Below are the code and all the weights of a small trained network. Each question names an input and a target symbol and asks about switching units off, where a switched-off unit gives its printed mean instead of its output.

import numpy as np


def w(rows, s, z=0):
    codes = np.array(rows[::2]) - 128.0
    scale = np.full(codes.shape[1], s)
    scale[-1] = z or s
    return codes * scale


def norm(h):
    return h / np.sqrt((h * h).mean(-1, keepdims=True) + 1e-5)


def f(y):
    return np.maximum(y, 0)


def softmax(a):
    e = np.exp(a - a.max(-1, keepdims=True))
    return e / e.sum(-1, keepdims=True)


def log_softmax(a):
    a = a - a.max(-1, keepdims=True)
    return a - np.log(np.exp(a).sum(-1, keepdims=True))


def net(x, mask):
    ids = ['ΞΠΩδζλστφψ'.index(c) for c in x.split()]
    T = len(ids)
    res = E[ids] + P[:T]
    u = 0
    for l in range(2):
        r = norm(res)
        for j in range(2):
            rows = slice(3 * j, 3 * j + 3)
            q, k, v = (r @ M[l][rows].T for M in (Q, K, V))
            z = softmax(np.where(np.tri(T) > 0, q @ k.T / 3**0.5, -1e9)) @ v
            o = O[l][rows]
            res = res + np.where(mask[u + j], z, o[:, -1]) @ o[:, :-1]
        u += 2
        y = f(norm(res) @ A[l][:, :-1].T + A[l][:, -1])
        res = res + np.where(mask[u : u + 12], y, B[l][:, -1]) @ B[l][:, :-1]
        u += 12
    return log_softmax(norm(res)[-1] @ U[:, :-1].T + U[:, -1])


Q, K, V, O, A, B = {}, {}, {}, {}, {}, {}
E = w([
[117,174,102,113],'Ξ',
[148,86,143,82],'Π',
[148,85,143,83],'Ω',
[65,167,199,100],'δ',
[107,164,206,255],'ζ',
[148,85,143,82],'λ',
[151,63,92,171],'σ',
[129,181,109,117],'τ',
[107,144,90,99],'φ',
[148,85,142,83],'ψ',
],0.027)
P = w([
[111,57,225,215],'0',
[101,131,132,209],'1',
[123,108,99,176],'2',
[142,112,87,158],'3',
[153,123,84,141],'4',
[156,138,83,124],'5',
[160,149,86,105],'6',
[167,163,90,84],'7',
[178,176,95,56],'8',
[192,198,95,24],'9',
[184,196,100,4],'10',
],0.011)
Q[0] = w([
[102,147,121,15],'0.h0',
[148,136,121,63],'0.h0',
[45,100,179,123],'0.h0',
[103,138,144,71],'0.h1',
[7,137,222,226],'0.h1',
[178,164,166,190],'0.h1',
],0.016)
K[0] = w([
[85,160,146,7],'0.h0',
[157,168,131,81],'0.h0',
[40,136,185,158],'0.h0',
[144,170,166,121],'0.h1',
[106,100,129,220],'0.h1',
[75,79,133,139],'0.h1',
],0.02)
V[0] = w([
[174,103,103,71],'0.h0',
[111,107,129,179],'0.h0',
[2,171,89,66],'0.h0',
[149,101,173,106],'0.h1',
[103,86,151,84],'0.h1',
[63,45,87,161],'0.h1',
],0.0093)
O[0] = w([
[2,161,155,132,254],'0.h0',
[162,45,90,146,71],'0.h0',
[231,193,214,143,113],'0.h0',
[83,26,155,83,174],'0.h1',
[77,99,141,89,187],'0.h1',
[8,193,213,145,120],'0.h1',
],0.0069,0.0027)
A[0] = w([
[32,123,97,56,64],'0.n0',
[122,96,76,136,40],'0.n1',
[97,77,30,187,41],'0.n2',
[74,132,199,190,165],'0.n3',
[74,88,159,182,169],'0.n4',
[56,154,102,107,33],'0.n5',
[164,171,77,157,169],'0.n6',
[97,104,138,240,28],'0.n7',
[29,141,125,195,11],'0.n8',
[176,123,133,109,127],'0.n9',
[74,248,101,123,165],'0.n10',
[121,109,180,189,1],'0.n11',
],0.014,0.0053)
B[0] = w([
[152,91,147,94,213],'0.n0',
[99,175,138,84,147],'0.n1',
[5,186,198,106,183],'0.n2',
[186,118,133,173,189],'0.n3',
[170,96,134,135,199],'0.n4',
[211,119,192,80,147],'0.n5',
[140,62,138,103,199],'0.n6',
[153,144,57,236,169],'0.n7',
[100,80,78,162,157],'0.n8',
[129,110,84,142,158],'0.n9',
[122,41,165,94,254],'0.n10',
[157,171,135,173,143],'0.n11',
],0.011,0.0082)
Q[1] = w([
[76,81,165,84],'1.h0',
[204,133,108,8],'1.h0',
[208,118,111,116],'1.h0',
[62,185,152,250],'1.h1',
[127,172,246,176],'1.h1',
[122,175,107,118],'1.h1',
],0.015)
K[1] = w([
[69,187,42,106],'1.h0',
[89,174,101,2],'1.h0',
[202,205,112,32],'1.h0',
[153,42,118,223],'1.h1',
[161,82,191,189],'1.h1',
[157,85,132,99],'1.h1',
],0.013)
V[1] = w([
[85,93,219,190],'1.h0',
[114,180,132,101],'1.h0',
[184,165,209,114],'1.h0',
[67,168,175,227],'1.h1',
[160,145,63,167],'1.h1',
[146,216,254,110],'1.h1',
],0.0099)
O[1] = w([
[169,221,130,84,172],'1.h0',
[151,89,129,144,55],'1.h0',
[105,126,246,102,119],'1.h0',
[80,144,84,44,3],'1.h1',
[133,102,147,49,38],'1.h1',
[15,147,86,183,82],'1.h1',
],0.011,0.0054)
A[1] = w([
[155,141,57,65,101],'1.n0',
[126,152,3,110,50],'1.n1',
[161,105,128,122,109],'1.n2',
[185,111,88,126,68],'1.n3',
[159,115,117,168,67],'1.n4',
[170,180,131,131,131],'1.n5',
[86,155,132,114,51],'1.n6',
[86,97,145,177,148],'1.n7',
[92,169,135,174,149],'1.n8',
[120,114,148,105,168],'1.n9',
[133,151,185,140,106],'1.n10',
[176,152,163,132,2],'1.n11',
],0.023,0.0065)
B[1] = w([
[166,201,140,7,157],'1.n0',
[73,117,227,59,181],'1.n1',
[127,198,138,128,253],'1.n2',
[65,184,67,161,192],'1.n3',
[145,181,114,158,176],'1.n4',
[110,24,142,198,156],'1.n5',
[77,85,109,34,155],'1.n6',
[70,169,64,70,213],'1.n7',
[197,104,93,94,190],'1.n8',
[102,151,101,144,248],'1.n9',
[86,132,141,64,196],'1.n10',
[28,194,90,133,163],'1.n11',
],0.011,0.0071)
U = w([
[154,83,161,102,141],'Ξ',
[157,66,164,99,176],'Π',
[182,125,91,146,254],'Ω',
[74,92,50,95,200],'δ',
[225,203,78,1,31],'ζ',
[168,150,170,90,109],'λ',
[41,187,254,136,40],'σ',
[152,230,180,128,111],'τ',
[161,82,164,98,145],'φ',
[158,82,163,102,137],'ψ',
],0.012,0.0059)

Each question gives the input, a string of symbols that net reads in full, and the target symbol t.
The units are the heads (3 rows each of Q, K, V and O) and the neurons (one row each of A and B). Each row of codes is followed by its name. A weight is (code - 128) times the scale printed after its matrix; where a second scale follows, it is the last column's (O, A, B and U).
mask holds one flag per unit, layer by layer, with each layer's heads first. A switched-off unit (its flag False) gives its mean, the last column of its rows in O or B, instead of its output. The means were averaged over made-up inputs and are rounded, as every weight is.
A unit's drop is (log p(t) with every unit on - log p(t) with that unit switched off) / (log p(t) with every unit on - log p(t) with every unit switched off).
The circuit of an input: a set's keep is (log p(t) with only the set's units on - log p(t) with every unit switched off) / (log p(t) with every unit on - log p(t) with every unit switched off). Starting from the 12 units with the biggest drops (on a tie, the unit counted first), units are removed one at a time, each time the one whose removal leaves the highest keep (on an exact tie, the one counted first), for as long as the keep stays at least 0.8.
circuit, biggest first: the units of the circuit, biggest drop first
top k neurons: the k neurons with the biggest drops, biggest first
top k neurons in layer l: the k neurons of layer l with the biggest drops, biggest first
input Ξ Ξ τ τ σ Ξ ζ ψ φ Ω, target σ: circuit, biggest first -> [0.h0 1.h1]
input λ λ δ Ξ φ Ξ, target σ: circuit, biggest first -> [0.h0 1.h0]
input ψ ζ σ σ λ, target ζ: circuit, biggest first -> [1.h0 0.h0 0.n10 1.h1]
input ψ λ ψ τ Ξ, target Ω: circuit, biggest first -> [0.h1 1.h1 0.n6 0.n5]
input Ξ σ φ, target ζ: circuit, biggest first -> [0.h0]
input σ σ Ω σ λ Ξ φ, target τ: top 3 neurons -> [0.n2 1.n2 0.n7]
input δ σ τ, target ζ: top 3 neurons -> [0.n10 0.n2 0.n3]
input τ Ω σ τ Ω δ φ Ξ Ω, target τ: top 4 neurons -> [0.n10 0.n6 0.n2 0.n9]
input λ λ δ Ξ λ τ ψ, target Ω: top 3 neurons in layer 0 -> [0.n10 0.n2 0.n9]
input λ σ ψ, target ζ: circuit, biggest first -> [1.h0 0.n10]
input σ Ω σ Ω τ δ λ, target δ: top 3 neurons in layer 1 -> [1.n7 1.n0 1.n8]
input σ σ φ φ Ξ σ λ ψ Ξ Ω, target τ: top 3 neurons -> [0.n10 0.n2 1.n2]
input δ Ξ Π σ σ Ω σ σ δ φ τ, target σ: top 2 neurons in layer 1 -> [1.n8 1.n0]
input Ξ σ δ λ λ Ξ Π λ Ξ Ξ, target τ: top 2 neurons -> [0.n2 1.n2]
input σ σ Ξ ψ, target τ: top 4 neurons -> [0.n10 0.n7 0.n2 0.n3]
input λ ζ ζ φ σ Ξ Π, target τ: top 3 neurons in layer 1 -> [1.n2 1.n8 1.n1]
input τ Ξ σ ψ σ σ δ ψ σ φ τ, target σ: top 3 neurons in layer 1 -> [1.n8 1.n11 1.n0]
input ψ σ λ τ φ, target Ω: top 2 neurons -> [0.n2 0.n7]
input δ τ ψ τ σ Ξ λ Ξ Ξ δ Ξ, target δ: circuit, biggest first -> [1.h0]
input ψ Π Ξ Ξ φ Ξ, target σ: top neuron -> [1.n11]
input Ω τ φ λ, target σ: top 2 neurons -> [0.n10 0.n7]
input φ ζ σ Ξ σ φ ψ φ Π, target σ: top 3 neurons -> [0.n10 1.n8 0.n2]
